Below is a small trained network, with its code and all its weights. Each question gives an input and a class and asks what happens when units are switched off, that is, made to give their printed mean instead of their output.

import numpy as np


def w(rows, s, z=0):
    codes = np.array(rows[::2]) - 128.0
    scale = np.full(codes.shape[1], s)
    scale[-1] = z or s
    return codes * scale


def f(y):
    return y / 2 * (1 + np.tanh(0.7978845608 * (y + 0.044715 * y**3)))


def log_softmax(a):
    a = a - a.max(-1, keepdims=True)
    return a - np.log(np.exp(a).sum(-1, keepdims=True))


def net(x, mask):
    res = np.array(x, float).reshape(1, 7) / 4 @ E
    y = f(res @ A[0][:, :-1].T + A[0][:, -1])
    res = res + np.where(mask, y, B[0][:, -1]) @ B[0][:, :-1]
    return log_softmax(res[-1] @ U[:, :-1].T + U[:, -1])


A, B = {}, {}
E = w([
[129,128,128],'x0',
[128,127,128],'x1',
[129,215,193],'x2',
[128,128,128],'x3',
[250,142,117],'x4',
[129,128,127],'x5',
[138,77,203],'x6',
],0.012)
A[0] = w([
[141,127,132,51],'neuron 1',
[126,119,164,94],'neuron 2',
[203,148,96,44],'neuron 3',
[111,86,89,221],'neuron 4',
[115,140,139,86],'neuron 5',
[218,80,185,1],'neuron 6',
[254,122,158,56],'neuron 7',
[130,138,127,94],'neuron 8',
[100,133,112,100],'neuron 9',
[117,120,118,108],'neuron 10',
[160,121,136,128],'neuron 11',
[120,120,139,114],'neuron 12',
[130,126,159,75],'neuron 13',
[136,113,118,137],'neuron 14',
[149,94,109,82],'neuron 15',
[119,128,138,101],'neuron 16',
[135,141,109,97],'neuron 17',
[93,153,149,123],'neuron 18',
[73,141,108,175],'neuron 19',
[124,170,134,49],'neuron 20',
[135,157,123,80],'neuron 21',
[115,140,137,126],'neuron 22',
[123,121,120,150],'neuron 23',
[229,146,89,85],'neuron 24',
[123,149,138,155],'neuron 25',
[120,109,159,69],'neuron 26',
[222,146,101,177],'neuron 27',
[86,162,98,138],'neuron 28',
[202,91,168,32],'neuron 29',
[157,132,120,68],'neuron 30',
[129,128,136,100],'neuron 31',
[119,124,133,89],'neuron 32',
[121,123,128,135],'neuron 33',
[122,110,153,114],'neuron 34',
[126,231,207,220],'neuron 35',
[177,121,110,116],'neuron 36',
[132,124,119,97],'neuron 37',
[143,134,139,102],'neuron 38',
[112,48,227,109],'neuron 39',
[134,116,132,151],'neuron 40',
[113,101,140,36],'neuron 41',
[123,123,147,64],'neuron 42',
[131,126,133,53],'neuron 43',
],0.022,0.0053)
B[0] = w([
[92,129,133,125],'neuron 1',
[152,160,149,143],'neuron 2',
[129,153,205,191],'neuron 3',
[171,105,83,185],'neuron 4',
[123,146,132,133],'neuron 5',
[45,57,40,193],'neuron 6',
[52,145,31,233],'neuron 7',
[125,139,131,127],'neuron 8',
[140,155,105,145],'neuron 9',
[126,127,121,132],'neuron 10',
[89,124,123,151],'neuron 11',
[132,131,136,131],'neuron 12',
[139,154,139,137],'neuron 13',
[117,107,139,137],'neuron 14',
[87,104,162,151],'neuron 15',
[129,136,132,129],'neuron 16',
[145,139,138,136],'neuron 17',
[128,166,133,164],'neuron 18',
[172,159,70,184],'neuron 19',
[104,158,140,148],'neuron 20',
[129,154,135,140],'neuron 21',
[134,147,126,138],'neuron 22',
[134,118,123,135],'neuron 23',
[77,108,218,222],'neuron 24',
[138,151,123,146],'neuron 25',
[138,138,159,140],'neuron 26',
[53,53,167,227],'neuron 27',
[158,174,73,173],'neuron 28',
[70,83,64,180],'neuron 29',
[100,135,141,142],'neuron 30',
[121,131,131,126],'neuron 31',
[118,132,132,126],'neuron 32',
[133,127,126,131],'neuron 33',
[147,137,152,141],'neuron 34',
[110,253,116,254],'neuron 35',
[89,115,153,171],'neuron 36',
[123,127,135,127],'neuron 37',
[110,135,123,134],'neuron 38',
[223,144,227,210],'neuron 39',
[128,113,133,135],'neuron 40',
[118,106,148,136],'neuron 41',
[124,135,143,128],'neuron 42',
[102,133,138,121],'neuron 43',
],0.053,0.018)
U = w([
[193,88,17,241],'0',
[244,71,130,32],'1',
[132,185,66,134],'2',
[148,188,175,166],'3',
[80,79,179,253],'4',
[91,61,71,92],'5',
[45,175,158,47],'6',
[59,166,35,88],'7',
],0.011,0.0066)

Each question gives the input, the list of numbers given to net, and the class t.
The units are the neurons (one row each of A and B). Each row of codes is followed by its name. A weight is (code - 128) times the scale printed after its matrix; where a second scale follows, it is the last column's (A, B and U).
mask holds one flag per neuron, in row order. A switched-off neuron (its flag False) gives its mean, the last column of its row in B, instead of its output. The means were averaged over made-up inputs and are rounded, as every weight is.
A unit's drop is (log p(t) with every unit on - log p(t) with that unit switched off) / (log p(t) with every unit on - log p(t) with every unit switched off).
most important unit: the unit with the biggest drop
k most important neurons: the k neurons with the biggest drops, biggest first
drop when u is switched off: that unit's drop, to one decimal
input [6,3,-3,5,-1,-4,1], class 1: most important unit : neuron 7
input [3,7,-4,7,3,-3,0], class 4: 3 most important neurons : neuron 35; neuron 24; neuron 19
input [-8,6,-3,6,6,-1,3], class 5: 3 most important neurons : neuron 7; neuron 6; neuron 35
input [-3,-5,-2,2,4,2,6], class 5: 2 most important neurons : neuron 35; neuron 6
input [4,6,1,-7,8,5,3], class 7: 4 most important neurons : neuron 7; neuron 6; neuron 39; neuron 29
input [1,-1,-5,3,-8,5,1], class 1: 2 most important neurons : neuron 7; neuron 39
input [-3,2,5,4,6,7,4], class 7: 2 most important neurons : neuron 7; neuron 6
input [-1,8,0,1,4,-5,-2], class 4: 2 most important neurons : neuron 35; neuron 27
input [7,-1,5,5,-8,7,0], class 2: 2 most important neurons : neuron 24; neuron 19
input [-7,-2,3,-6,-6,8,1], class 3: 2 most important neurons : neuron 7; neuron 6
input [3,5,-2,5,-3,-7,4], class 1: drop when neuron 35 is switched off : 0.1
input [6,7,-6,-3,0,-6,4], class 1: drop when neuron 7 is switched off : 0.1
input [-5,-4,-1,-8,3,0,-4], class 4: drop when neuron 35 is switched off : 0.4
input [-6,1,-1,-8,-2,3,6], class 1: most important unit : neuron 35
